Below is a small trained network, with its code and all its weights. Each question gives an input and a target symbol and asks what happens when units are switched off, that is, made to give their printed mean instead of their output.

import numpy as np


def w(rows, s, z=0):
    codes = np.array(rows[::2]) - 128.0
    scale = np.full(codes.shape[1], s)
    scale[-1] = z or s
    return codes * scale


def f(y):
    return np.maximum(y, 0)


def softmax(a):
    e = np.exp(a - a.max(-1, keepdims=True))
    return e / e.sum(-1, keepdims=True)


def log_softmax(a):
    a = a - a.max(-1, keepdims=True)
    return a - np.log(np.exp(a).sum(-1, keepdims=True))


def net(x, mask):
    ids = ['ΓΔΞΠΨαβεηθμσφω'.index(c) for c in x.split()]
    T = len(ids)
    res = E[ids] + P[:T]
    r = res
    for j in range(3):
        rows = slice(2 * j, 2 * j + 2)
        q, k, v = (r @ M[0][rows].T for M in (Q, K, V))
        z = softmax(np.where(np.tri(T) > 0, q @ k.T / 2**0.5, -1e9)) @ v
        o = O[0][rows]
        res = res + np.where(mask[j], z, o[:, -1]) @ o[:, :-1]
    y = f(res @ A[0][:, :-1].T + A[0][:, -1])
    res = res + np.where(mask[3:7], y, B[0][:, -1]) @ B[0][:, :-1]
    return log_softmax(res[-1] @ U[:, :-1].T + U[:, -1])


Q, K, V, O, A, B = {}, {}, {}, {}, {}, {}
E = w([
[252,88,47],'Γ',
[159,152,130],'Δ',
[150,154,107],'Ξ',
[132,190,63],'Π',
[149,158,120],'Ψ',
[145,173,101],'α',
[129,175,68],'β',
[129,176,45],'ε',
[153,185,161],'η',
[161,53,134],'θ',
[145,52,112],'μ',
[189,95,168],'σ',
[245,112,195],'φ',
[81,38,39],'ω',
],0.015)
P = w([
[71,73,164],'0',
[235,152,15],'1',
[253,138,20],'2',
[236,130,31],'3',
[206,138,39],'4',
[221,122,45],'5',
[206,123,31],'6',
[200,110,40],'7',
[211,107,44],'8',
[220,96,60],'9',
[224,87,72],'10',
[211,78,105],'11',
[208,95,91],'12',
[189,123,13],'13',
],0.0044)
Q[0] = w([
[127,150,89],'H1',
[91,161,216],'H1',
[88,239,108],'H2',
[8,52,155],'H2',
[2,172,188],'H3',
[251,228,117],'H3',
],0.01)
K[0] = w([
[122,177,104],'H1',
[164,140,8],'H1',
[75,126,124],'H2',
[136,198,146],'H2',
[197,196,59],'H3',
[178,105,251],'H3',
],0.014)
V[0] = w([
[240,99,231],'H1',
[78,197,155],'H1',
[78,146,68],'H2',
[29,71,66],'H2',
[111,248,24],'H3',
[138,244,180],'H3',
],0.011)
O[0] = w([
[135,125,249,254],'H1',
[56,255,137,89],'H1',
[188,138,128,187],'H2',
[226,48,83,168],'H2',
[153,138,21,83],'H3',
[161,237,128,139],'H3',
],0.0087,0.0029)
A[0] = w([
[135,98,158,254],'N1',
[188,160,148,160],'N2',
[249,149,151,119],'N3',
[69,165,125,85],'N4',
],0.013,0.0051)
B[0] = w([
[211,253,98,186],'N1',
[34,87,81,212],'N2',
[12,99,157,253],'N3',
[18,71,106,142],'N4',
],0.0066,0.014)
U = w([
[141,129,123,17],'Γ',
[127,148,128,96],'Δ',
[154,165,110,61],'Ξ',
[157,187,68,197],'Π',
[141,168,115,31],'Ψ',
[141,172,94,134],'α',
[166,182,82,60],'β',
[177,181,75,98],'ε',
[30,169,125,239],'η',
[254,170,150,213],'θ',
[215,151,130,118],'μ',
[176,159,176,111],'σ',
[75,116,237,2],'φ',
[74,7,121,85],'ω',
],0.0069,0.0056)

Each question gives the input, a string of symbols that net reads in full, and the target symbol t.
The units are the heads (2 rows each of Q, K, V and O) and the neurons (one row each of A and B). Each row of codes is followed by its name. A weight is (code - 128) times the scale printed after its matrix; where a second scale follows, it is the last column's (O, A, B and U).
mask holds one flag per unit, heads first, then neurons. A switched-off unit (its flag False) gives its mean, the last column of its rows in O or B, instead of its output. The means were averaged over made-up inputs and are rounded, as every weight is.
A unit's drop is (log p(t) with every unit on - log p(t) with that unit switched off) / (log p(t) with every unit on - log p(t) with every unit switched off).
The circuit of an input: a set's keep is (log p(t) with only the set's units on - log p(t) with every unit switched off) / (log p(t) with every unit on - log p(t) with every unit switched off). Starting from all 7 units, units are removed one at a time, each time the one whose removal leaves the highest keep (on an exact tie, the one counted first), for as long as the keep stays at least 0.8.
units of the circuit, in order: the units of the circuit, biggest drop first
unit that matters most: the unit with the biggest drop
top k neurons: the k neurons with the biggest drops, biggest first
heads that matter: for each layer, one digit per head in row order, 1 if its drop is at least 0.15 and else 0, layers parted by /
drop of u: that unit's drop, to one decimal
input θ α θ, target θ: units of the circuit, in order => N1, H3, N3, N2
input ω α Δ, target ω: unit that matters most => H2
input ω η Π η, target ω: units of the circuit, in order => H2, N3
input φ ω Π, target φ: heads that matter => 101
input α β η η η σ θ η Ξ Π φ, target φ: units of the circuit, in order => H3, N3
input σ η ω η ω Π φ ω ε η Γ, target ω: heads that matter => 010
input ω η φ, target ω: heads that matter => 010
input η η Δ, target η: heads that matter => 111
input φ η η, target φ: heads that matter => 101
input η ω η Γ, target η: units of the circuit, in order => N3, H3, N2
input ω Π η ω Π, target ω: top 2 neurons => N3, N1
input ω ω Ψ Π θ Δ η, target ω: top 2 neurons => N3, N2
input Γ η α θ, target θ: top 3 neurons => N3, N1, N2
input η η η, target η: unit that matters most => H3
input ω η α, target ω: drop of N3 => 0.6
input ω η Π, target ω: drop of N4 => 0.0
input η η φ, target φ: drop of H3 => 0.1
